Here is a tiny trained network, its code and every weight. The questions are about switching its units off for an input and a class, where a switched-off unit gives its printed mean instead of its output.

import numpy as np


def w(rows, s, z=0):
    codes = np.array(rows[::2]) - 128.0
    scale = np.full(codes.shape[1], s)
    scale[-1] = z or s
    return codes * scale


def f(y):
    return y / 2 * (1 + np.tanh(0.7978845608 * (y + 0.044715 * y**3)))


def log_softmax(a):
    a = a - a.max(-1, keepdims=True)
    return a - np.log(np.exp(a).sum(-1, keepdims=True))


def net(x, mask):
    res = np.array(x, float).reshape(1, 4) / 4 @ E
    y = f(res @ A[0][:, :-1].T + A[0][:, -1])
    res = res + np.where(mask, y, B[0][:, -1]) @ B[0][:, :-1]
    return log_softmax(res[-1] @ U[:, :-1].T + U[:, -1])


A, B = {}, {}
E = w([
[94,102,107,175,118,190,89,102,137],'x0',
[101,128,113,177,143,42,70,165,117],'x1',
[146,226,113,116,160,159,71,131,162],'x2',
[92,165,107,113,8,89,200,80,148],'x3',
],0.012)
A[0] = w([
[112,97,111,129,94,109,139,126,129,18],'neuron 1',
[135,205,133,139,73,77,174,119,136,147],'neuron 2',
[123,111,136,139,158,109,167,162,119,56],'neuron 3',
[126,76,154,134,208,74,136,139,123,177],'neuron 4',
[134,116,126,125,155,199,93,131,156,155],'neuron 5',
[121,59,151,134,128,113,161,132,121,222],'neuron 6',
[95,132,134,99,125,116,76,121,93,63],'neuron 7',
[114,129,134,88,99,158,231,130,115,212],'neuron 8',
[104,57,115,145,52,139,159,103,126,163],'neuron 9',
[160,128,134,127,147,102,129,112,117,74],'neuron 10',
[182,161,144,42,165,150,207,138,134,185],'neuron 11',
[139,102,141,132,155,252,124,118,126,114],'neuron 12',
[130,194,133,110,97,117,136,123,154,121],'neuron 13',
[157,24,128,131,192,72,102,161,115,120],'neuron 14',
[137,98,133,159,65,127,107,132,125,74],'neuron 15',
[110,134,113,125,128,239,104,122,116,157],'neuron 16',
[118,102,107,146,139,145,142,122,123,157],'neuron 17',
[141,121,123,102,64,155,244,105,160,138],'neuron 18',
[149,103,109,93,116,97,128,148,83,2],'neuron 19',
[131,127,115,146,174,112,62,164,128,46],'neuron 20',
[154,148,108,172,169,119,134,105,131,25],'neuron 21',
[127,187,125,131,117,52,86,133,135,205],'neuron 22',
[129,112,116,162,83,133,119,154,125,80],'neuron 23',
[111,179,140,119,158,92,84,129,127,199],'neuron 24',
[124,148,147,136,96,153,187,125,95,105],'neuron 25',
[130,153,126,139,119,48,101,121,147,147],'neuron 26',
[138,146,119,123,134,171,78,116,105,234],'neuron 27',
[129,104,131,143,174,98,54,143,157,176],'neuron 28',
[154,100,138,168,161,167,108,126,136,21],'neuron 29',
],0.013,0.0026)
B[0] = w([
[73,151,158,145,125,141,116,108,150,157],'neuron 1',
[72,66,85,107,93,163,90,156,127,225],'neuron 2',
[143,133,104,123,100,157,110,113,163,151],'neuron 3',
[167,109,38,134,63,110,134,119,123,214],'neuron 4',
[108,111,142,105,177,230,111,153,91,190],'neuron 5',
[61,124,107,113,48,129,126,104,148,201],'neuron 6',
[158,156,114,103,156,116,141,149,131,139],'neuron 7',
[200,144,134,126,112,57,158,68,157,223],'neuron 8',
[68,170,154,100,98,11,177,64,131,222],'neuron 9',
[127,149,114,147,105,140,132,118,121,135],'neuron 10',
[249,146,98,159,92,151,121,129,108,215],'neuron 11',
[64,57,96,115,175,224,77,168,172,205],'neuron 12',
[127,84,81,103,107,166,127,156,124,184],'neuron 13',
[167,110,12,109,35,168,120,151,137,244],'neuron 14',
[99,115,155,132,140,73,149,128,112,155],'neuron 15',
[147,40,166,108,166,215,112,120,167,193],'neuron 16',
[95,133,110,108,147,113,142,92,145,148],'neuron 17',
[181,196,193,183,136,96,155,51,128,248],'neuron 18',
[133,116,130,140,116,156,125,116,167,146],'neuron 19',
[140,176,172,141,165,105,137,118,77,209],'neuron 20',
[128,140,151,133,129,119,121,138,108,139],'neuron 21',
[120,129,53,134,133,122,111,207,73,204],'neuron 22',
[116,166,156,109,136,110,124,157,128,145],'neuron 23',
[140,151,68,166,130,84,112,137,82,190],'neuron 24',
[163,109,152,133,112,92,138,93,161,172],'neuron 25',
[95,143,101,105,162,160,126,175,89,184],'neuron 26',
[130,83,159,132,177,146,131,181,122,181],'neuron 27',
[179,170,167,132,172,123,137,160,106,219],'neuron 28',
[78,95,138,125,106,162,114,156,153,177],'neuron 29',
],0.016,0.013)
U = w([
[254,144,118,106,69,120,179,78,163,173],'0',
[154,76,193,81,209,197,125,129,159,88],'1',
[123,98,40,49,100,153,113,187,105,255],'2',
[82,170,179,91,130,58,181,94,138,9],'3',
[202,204,108,138,160,110,118,204,42,90],'4',
],0.0092,0.0019)

Each question gives the input, the list of numbers given to net, and the class t.
The units are the neurons (one row each of A and B). Each row of codes is followed by its name. A weight is (code - 128) times the scale printed after its matrix; where a second scale follows, it is the last column's (A, B and U).
mask holds one flag per neuron, in row order. A switched-off neuron (its flag False) gives its mean, the last column of its row in B, instead of its output. The means were averaged over made-up inputs and are rounded, as every weight is.
A unit's drop is (log p(t) with every unit on - log p(t) with that unit switched off) / (log p(t) with every unit on - log p(t) with every unit switched off).
The circuit of an input: a set's keep is (log p(t) with only the set's units on - log p(t) with every unit switched off) / (log p(t) with every unit on - log p(t) with every unit switched off). Starting from the 12 units with the biggest drops (on a tie, the unit counted first), units are removed one at a time, each time the one whose removal leaves the highest keep (on an exact tie, the one counted first), for as long as the keep stays at least 0.8.
circuit, biggest first: the units of the circuit, biggest drop first
unit that matters most: the unit with the biggest drop
k most important neurons: the k neurons with the biggest drops, biggest first
drop of u: that unit's drop, to one decimal
input [4,3,6,-3], class 1: circuit, biggest first => (neuron 16; neuron 14)
input [5,4,8,-2], class 4: 3 most important neurons => (neuron 24; neuron 22; neuron 20)
input [-6,-4,-1,-5], class 0: unit that matters most => neuron 11
input [-5,-4,5,-3], class 4: 4 most important neurons => (neuron 11; neuron 2; neuron 24; neuron 14)
input [2,7,-1,-5], class 4: 2 most important neurons => (neuron 28; neuron 20)
input [7,5,1,-3], class 4: 3 most important neurons => (neuron 28; neuron 20; neuron 2)
input [2,-1,4,2], class 1: 2 most important neurons => (neuron 14; neuron 4)
input [-4,1,-6,4], class 3: 2 most important neurons => (neuron 9; neuron 14)
input [-8,3,8,3], class 2: 3 most important neurons => (neuron 2; neuron 18; neuron 13)
input [6,4,5,3], class 4: 2 most important neurons => (neuron 14; neuron 12)
input [-2,4,0,-5], class 4: 2 most important neurons => (neuron 28; neuron 20)
input [-6,1,4,6], class 2: 2 most important neurons => (neuron 2; neuron 13)
input [7,6,4,-5], class 4: 3 most important neurons => (neuron 20; neuron 28; neuron 24)
input [2,-6,-5,8], class 3: 2 most important neurons => (neuron 9; neuron 14)
input [-2,-1,-5,5], class 3: circuit, biggest first => (neuron 9)
input [-1,0,-8,2], class 3: 2 most important neurons => (neuron 9; neuron 11)
input [-7,4,5,3], class 2: drop of neuron 2 => 0.5
input [1,0,0,-1], class 1: drop of neuron 2 => 0.2
input [3,7,-4,4], class 3: drop of neuron 9 => 0.6
